Here is a tiny trained network, its code and every weight. The questions are about switching its units off for an input and a target symbol, where a switched-off unit gives its printed mean instead of its output.

import numpy as np


def w(rows, s, z=0):
    codes = np.array(rows[::2]) - 128.0
    scale = np.full(codes.shape[1], s)
    scale[-1] = z or s
    return codes * scale


def f(y):
    return y / 2 * (1 + np.tanh(0.7978845608 * (y + 0.044715 * y**3)))


def softmax(a):
    e = np.exp(a - a.max(-1, keepdims=True))
    return e / e.sum(-1, keepdims=True)


def log_softmax(a):
    a = a - a.max(-1, keepdims=True)
    return a - np.log(np.exp(a).sum(-1, keepdims=True))


def net(x, mask):
    ids = ['Δβελμξτ'.index(c) for c in x.split()]
    T = len(ids)
    res = E[ids] + P[:T]
    u = 0
    for l in range(3):
        r = res
        for j in range(2):
            rows = slice(2 * j, 2 * j + 2)
            q, k, v = (r @ M[l][rows].T for M in (Q, K, V))
            z = softmax(np.where(np.tri(T) > 0, q @ k.T / 2**0.5, -1e9)) @ v
            o = O[l][rows]
            res = res + np.where(mask[u + j], z, o[:, -1]) @ o[:, :-1]
        u += 2
        y = f(res @ A[l][:, :-1].T + A[l][:, -1])
        res = res + np.where(mask[u : u + 4], y, B[l][:, -1]) @ B[l][:, :-1]
        u += 4
    return log_softmax(res[-1] @ U[:, :-1].T + U[:, -1])


Q, K, V, O, A, B = {}, {}, {}, {}, {}, {}
E = w([
[97,158,109,10,211],'Δ',
[87,164,221,129,99],'β',
[77,89,47,46,88],'ε',
[167,204,2,160,158],'λ',
[85,20,106,145,60],'μ',
[68,77,194,121,172],'ξ',
[95,164,175,62,227],'τ',
],0.0096)
P = w([
[188,152,109,197,187],'0',
[136,53,154,10,168],'1',
[111,107,154,55,118],'2',
[110,76,80,119,162],'3',
[107,104,86,108,152],'4',
[105,119,94,97,138],'5',
[102,132,88,89,123],'6',
[99,133,81,95,108],'7',
[96,140,79,93,97],'8',
[93,149,77,87,90],'9',
[85,148,118,99,93],'10',
[88,164,120,96,94],'11',
],0.011)
Q[0] = w([
[92,111,112,116,143],'0.h1',
[4,126,100,88,132],'0.h1',
[117,137,151,61,164],'0.h2',
[161,146,169,157,117],'0.h2',
],0.012)
K[0] = w([
[181,190,96,81,137],'0.h1',
[166,245,32,90,104],'0.h1',
[177,89,83,136,75],'0.h2',
[2,103,134,51,146],'0.h2',
],0.0063)
V[0] = w([
[184,125,118,175,211],'0.h1',
[72,34,119,63,141],'0.h1',
[123,75,62,141,1],'0.h2',
[159,105,159,235,111],'0.h2',
],0.0082)
O[0] = w([
[60,110,90,163,154,146],'0.h1',
[184,2,172,92,170,240],'0.h1',
[155,97,146,117,29,76],'0.h2',
[76,120,186,222,85,2],'0.h2',
],0.0086,0.0038)
A[0] = w([
[117,160,188,207,194,47],'0.n1',
[135,2,164,23,64,136],'0.n2',
[176,149,43,69,143,253],'0.n3',
[252,95,102,99,161,190],'0.n4',
],0.0064,0.0019)
B[0] = w([
[92,115,191,226,255,126],'0.n1',
[106,151,232,97,198,255],'0.n2',
[151,91,123,194,250,229],'0.n3',
[201,109,119,201,129,189],'0.n4',
],0.0062,0.008)
Q[1] = w([
[194,132,79,163,162],'1.h1',
[199,150,41,254,41],'1.h1',
[91,44,100,175,205],'1.h2',
[141,135,127,232,18],'1.h2',
],0.0051)
K[1] = w([
[14,130,155,191,187],'1.h1',
[47,157,224,77,174],'1.h1',
[118,67,105,253,120],'1.h2',
[178,130,125,31,71],'1.h2',
],0.0053)
V[1] = w([
[168,2,168,60,110],'1.h1',
[72,109,205,175,82],'1.h1',
[136,227,85,170,151],'1.h2',
[93,81,192,168,74],'1.h2',
],0.0055)
O[1] = w([
[93,59,149,187,173,110],'1.h1',
[97,169,254,102,181,18],'1.h1',
[153,124,158,118,72,253],'1.h2',
[102,175,177,118,168,26],'1.h2',
],0.0093,0.0052)
A[1] = w([
[128,105,105,1,71,248],'1.n1',
[177,41,69,167,100,254],'1.n2',
[148,141,33,150,44,160],'1.n3',
[114,79,83,164,128,231],'1.n4',
],0.0083,0.0038)
B[1] = w([
[109,252,254,161,109,233],'1.n1',
[145,150,191,189,100,247],'1.n2',
[202,112,203,105,52,186],'1.n3',
[68,224,162,201,109,190],'1.n4',
],0.006,0.012)
Q[2] = w([
[109,2,78,59,122],'2.h1',
[92,82,46,182,183],'2.h1',
[156,153,198,58,138],'2.h2',
[163,174,117,149,56],'2.h2',
],0.0073)
K[2] = w([
[34,20,131,107,254],'2.h1',
[111,80,107,54,107],'2.h1',
[177,117,61,205,152],'2.h2',
[157,188,193,146,161],'2.h2',
],0.0083)
V[2] = w([
[170,183,136,7,173],'2.h1',
[217,116,29,83,165],'2.h1',
[188,81,152,138,2],'2.h2',
[134,53,73,185,221],'2.h2',
],0.0087)
O[2] = w([
[144,194,202,161,74,174],'2.h1',
[113,116,145,152,5,59],'2.h1',
[185,119,107,28,102,165],'2.h2',
[102,61,134,220,106,2],'2.h2',
],0.013,0.0037)
A[2] = w([
[142,72,213,109,105,194],'2.n1',
[130,157,159,253,177,49],'2.n2',
[159,218,129,87,55,3],'2.n3',
[136,194,229,66,125,149],'2.n4',
],0.0072,0.0044)
B[2] = w([
[200,88,26,187,121,175],'2.n1',
[107,72,213,3,51,220],'2.n2',
[8,97,65,82,173,233],'2.n3',
[185,100,60,253,102,254],'2.n4',
],0.0062,0.017)
U = w([
[250,55,151,61,62,47],'Δ',
[134,212,130,150,126,221],'β',
[63,56,2,180,181,175],'ε',
[45,147,53,127,82,99],'λ',
[52,127,175,23,117,69],'μ',
[89,141,157,134,38,252],'ξ',
[171,116,81,242,17,54],'τ',
],0.0053,0.0028)

Each question gives the input, a string of symbols that net reads in full, and the target symbol t.
The units are the heads (2 rows each of Q, K, V and O) and the neurons (one row each of A and B). Each row of codes is followed by its name. A weight is (code - 128) times the scale printed after its matrix; where a second scale follows, it is the last column's (O, A, B and U).
mask holds one flag per unit, layer by layer, with each layer's heads first. A switched-off unit (its flag False) gives its mean, the last column of its rows in O or B, instead of its output. The means were averaged over made-up inputs and are rounded, as every weight is.
A unit's drop is (log p(t) with every unit on - log p(t) with that unit switched off) / (log p(t) with every unit on - log p(t) with every unit switched off).
The circuit of an input: a set's keep is (log p(t) with only the set's units on - log p(t) with every unit switched off) / (log p(t) with every unit on - log p(t) with every unit switched off). Starting from the 12 units with the biggest drops (on a tie, the unit counted first), units are removed one at a time, each time the one whose removal leaves the highest keep (on an exact tie, the one counted first), for as long as the keep stays at least 0.8.
units of the circuit, in order: the units of the circuit, biggest drop first
top k neurons: the k neurons with the biggest drops, biggest first
k most important neurons of layer l: the k neurons of layer l with the biggest drops, biggest first
heads that matter: for each layer, one digit per head in row order, 1 if its drop is at least 0.15 and else 0, layers parted by /
input β λ β τ, target β: units of the circuit, in order => [0.h1 1.h1 2.h1 2.n3]
input τ ε ε ε Δ μ ε ε μ μ Δ, target ε: units of the circuit, in order => [1.h1 2.h1]
input ε Δ ξ, target Δ: most important neuron of layer 0 => [0.n2]
input μ ε λ ξ β τ μ β ε ε Δ β, target μ: top 3 neurons => [2.n4 1.n3 2.n2]
input μ ε ε β λ β ξ, target μ: heads that matter => 01 / 11 / 11
input ε ε τ τ λ μ β μ μ τ ξ, target ε: units of the circuit, in order => [2.h1 1.h1 2.n2]
input Δ μ τ ε ε μ λ, target Δ: 3 most important neurons of layer 1 => [1.n3 1.n2 1.n1]
input τ Δ τ Δ ξ τ ε ε ε τ, target Δ: units of the circuit, in order => [0.h1 2.n3]
input ε μ ε Δ Δ β ξ ξ ε ε λ, target ε: units of the circuit, in order => [2.h1 1.h1]
input τ ξ ε, target ξ: top 3 neurons => [0.n1 2.n2 1.n1]
input τ ε μ λ τ Δ ε λ λ ε τ, target τ: units of the circuit, in order => [2.n4 0.h2 2.h1 2.n2]
input Δ λ ε β, target Δ: top 2 neurons => [1.n2 1.n3]
input τ ε τ ε λ λ Δ τ λ Δ ξ μ, target τ: units of the circuit, in order => [0.h2 2.h1 2.n2 1.h1]
input τ λ β ε Δ μ, target τ: top 2 neurons => [0.n1 0.n2]
input λ τ μ Δ ξ ξ, target λ: most important neuron of layer 1 => [1.n3]
input Δ ε μ ε ε ε μ, target Δ: units of the circuit, in order => [2.n3 0.h1]
input τ λ τ β τ τ ε μ τ ξ, target τ: heads that matter => 11 / 11 / 10
input ξ Δ μ μ μ ε τ, target ε: top 2 neurons => [1.n1 0.n1]
input ξ ε ε, target μ: top 4 neurons => [0.n2 2.n2 0.n1 2.n4]
input ξ τ τ μ, target ξ: top neuron => [2.n2]
